Below is a small trained network, with its code and all its weights. Each question gives an input and a class and asks what happens when units are switched off, that is, made to give their printed mean instead of their output.

import numpy as np


def w(rows, s, z=0):
    codes = np.array(rows[::2]) - 128.0
    scale = np.full(codes.shape[1], s)
    scale[-1] = z or s
    return codes * scale


def f(y):
    return np.maximum(y, 0)


def log_softmax(a):
    a = a - a.max(-1, keepdims=True)
    return a - np.log(np.exp(a).sum(-1, keepdims=True))


def net(x, mask):
    res = np.array(x, float).reshape(1, 8) / 4 @ E
    y = f(res @ A[0][:, :-1].T + A[0][:, -1])
    res = res + np.where(mask, y, B[0][:, -1]) @ B[0][:, :-1]
    return log_softmax(res[-1] @ U[:, :-1].T + U[:, -1])


A, B = {}, {}
E = w([
[13,160,113,92,168,184],'x0',
[132,126,137,104,138,112],'x1',
[155,77,254,154,197,205],'x2',
[128,115,110,137,121,147],'x3',
[63,81,182,132,14,115],'x4',
[129,123,128,117,131,126],'x5',
[126,138,133,137,127,125],'x6',
[73,49,90,225,179,56],'x7',
],0.0081)
A[0] = w([
[140,116,171,143,165,174,159],'N1',
[56,140,127,79,171,180,79],'N2',
[157,91,115,92,112,109,128],'N3',
[87,99,114,173,157,50,43],'N4',
[155,136,117,130,145,128,55],'N5',
[136,111,148,137,127,156,122],'N6',
[125,151,124,124,115,160,81],'N7',
[215,135,137,172,92,102,104],'N8',
[199,86,126,164,121,112,72],'N9',
[125,143,76,119,124,105,115],'N10',
[188,210,75,129,199,144,67],'N11',
[178,180,92,122,174,163,67],'N12',
[147,81,223,163,190,163,127],'N13',
[247,93,135,155,89,105,78],'N14',
[112,113,155,183,150,117,94],'N15',
[99,63,119,150,164,113,28],'N16',
[121,126,73,98,126,113,177],'N17',
[107,163,68,105,106,77,109],'N18',
[87,94,154,116,49,91,2],'N19',
[111,81,92,152,140,98,79],'N20',
[166,149,97,143,163,140,81],'N21',
[152,123,82,133,193,125,59],'N22',
[132,159,154,90,96,159,65],'N23',
[145,153,50,114,67,82,85],'N24',
[132,68,149,110,101,181,105],'N25',
[75,87,108,174,176,86,100],'N26',
[158,142,54,128,84,110,124],'N27',
[116,106,110,174,161,103,104],'N28',
[105,87,197,138,25,119,72],'N29',
[103,173,82,102,117,70,99],'N30',
[150,124,108,121,191,128,57],'N31',
[181,191,136,74,74,195,96],'N32',
[5,183,108,95,192,194,95],'N33',
[150,82,207,138,146,164,111],'N34',
[165,158,99,139,189,140,51],'N35',
[188,110,129,139,108,104,82],'N36',
[163,120,156,120,133,125,36],'N37',
[174,193,135,72,70,204,102],'N38',
[162,134,167,114,104,71,54],'N39',
[126,151,73,106,126,78,135],'N40',
[35,128,158,105,99,135,81],'N41',
[240,116,125,148,73,130,100],'N42',
[135,137,90,151,197,119,43],'N43',
[147,106,167,126,187,157,141],'N44',
[180,93,151,140,103,69,117],'N45',
],0.011,0.0019)
B[0] = w([
[138,192,128,152,109,164,200],'N1',
[81,114,99,159,196,120,206],'N2',
[120,124,126,146,136,128,158],'N3',
[223,114,153,119,153,77,217],'N4',
[110,119,122,123,104,122,146],'N5',
[135,162,133,117,121,144,160],'N6',
[141,116,134,135,151,113,153],'N7',
[78,102,104,122,180,141,203],'N8',
[101,126,126,121,183,122,189],'N9',
[133,166,139,133,118,164,186],'N10',
[86,57,120,95,43,131,226],'N11',
[103,78,145,90,70,130,195],'N12',
[148,229,116,156,108,198,251],'N13',
[59,120,104,131,207,124,222],'N14',
[167,126,136,131,122,109,180],'N15',
[179,129,150,115,146,75,189],'N16',
[128,174,125,139,120,142,190],'N17',
[136,184,136,159,126,189,221],'N18',
[95,84,142,86,46,146,199],'N19',
[183,132,140,127,138,73,190],'N20',
[100,102,133,110,85,131,173],'N21',
[106,86,144,102,71,126,191],'N22',
[180,102,129,132,135,87,190],'N23',
[141,205,139,147,114,201,237],'N24',
[120,137,139,131,84,136,179],'N25',
[205,105,143,125,157,49,225],'N26',
[126,192,132,144,121,169,213],'N27',
[183,121,149,121,143,86,194],'N28',
[77,67,111,78,24,145,229],'N29',
[133,173,139,162,128,177,213],'N30',
[113,103,126,116,78,130,176],'N31',
[233,116,162,137,150,38,244],'N32',
[36,108,94,133,254,134,255],'N33',
[140,201,120,141,99,181,220],'N34',
[92,101,124,105,65,129,187],'N35',
[89,116,108,129,164,119,177],'N36',
[121,137,126,144,129,131,154],'N37',
[239,114,151,137,152,34,249],'N38',
[107,104,112,130,148,125,169],'N39',
[130,170,124,153,104,169,207],'N40',
[60,67,103,99,115,140,198],'N41',
[84,110,116,141,214,122,216],'N42',
[117,79,135,101,87,123,193],'N43',
[129,178,126,156,86,167,200],'N44',
[82,96,113,127,167,123,194],'N45',
],0.02,0.0085)
U = w([
[148,207,119,165,139,152,56],'0',
[69,94,72,132,250,90,184],'1',
[215,104,151,121,166,35,255],'2',
[100,66,119,72,71,105,7],'3',
],0.011,0.00048)

Each question gives the input, the list of numbers given to net, and the class t.
The units are the neurons (one row each of A and B). Each row of codes is followed by its name. A weight is (code - 128) times the scale printed after its matrix; where a second scale follows, it is the last column's (A, B and U).
mask holds one flag per neuron, in row order. A switched-off neuron (its flag False) gives its mean, the last column of its row in B, instead of its output. The means were averaged over made-up inputs and are rounded, as every weight is.
A unit's drop is (log p(t) with every unit on - log p(t) with that unit switched off) / (log p(t) with every unit on - log p(t) with every unit switched off).
The circuit of an input: a set's keep is (log p(t) with only the set's units on - log p(t) with every unit switched off) / (log p(t) with every unit on - log p(t) with every unit switched off). Starting from the 12 units with the biggest drops (on a tie, the unit counted first), units are removed one at a time, each time the one whose removal leaves the highest keep (on an exact tie, the one counted first), for as long as the keep stays at least 0.8.
units of the circuit, in order: the units of the circuit, biggest drop first
top k neurons: the k neurons with the biggest drops, biggest first
drop of u: that unit's drop, to one decimal
input [-1,2,-7,-1,-8,-5,-6,-7], class 3: units of the circuit, in order => N11
input [1,2,6,-6,4,-3,-5,7], class 2: top 4 neurons => N26, N4, N16, N24
input [1,-2,-2,8,5,-8,3,-6], class 2: top 2 neurons => N38, N32
input [2,-7,-4,1,5,7,6,1], class 3: top 4 neurons => N13, N19, N29, N41
input [5,6,8,-5,7,5,-1,8], class 0: top 3 neurons => N13, N34, N38
input [8,2,-8,-1,6,1,4,5], class 0: top 2 neurons => N18, N24
input [-2,-2,2,3,-3,-1,-3,-1], class 3: top 3 neurons => N33, N24, N18
input [5,-7,7,8,6,0,8,8], class 2: top 3 neurons => N26, N16, N4
input [7,-7,6,-7,2,6,-8,-7], class 1: top 3 neurons => N33, N2, N41
input [-3,3,-2,-8,-1,1,2,3], class 1: top 4 neurons => N38, N32, N13, N45
input [-8,-5,8,3,-7,3,-8,0], class 0: top 2 neurons => N13, N34
input [-8,1,-3,-1,-6,3,-8,8], class 1: top 4 neurons => N14, N8, N38, N32
input [3,7,2,6,-6,-2,-4,7], class 2: drop of N26 => 0.2
input [-7,6,-8,5,0,7,7,3], class 0: units of the circuit, in order => N24
input [7,-2,-2,3,-6,5,-4,-5], class 1: drop of N33 => 4.7
input [-1,8,-5,-8,-1,2,5,7], class 2: drop of N26 => 0.3
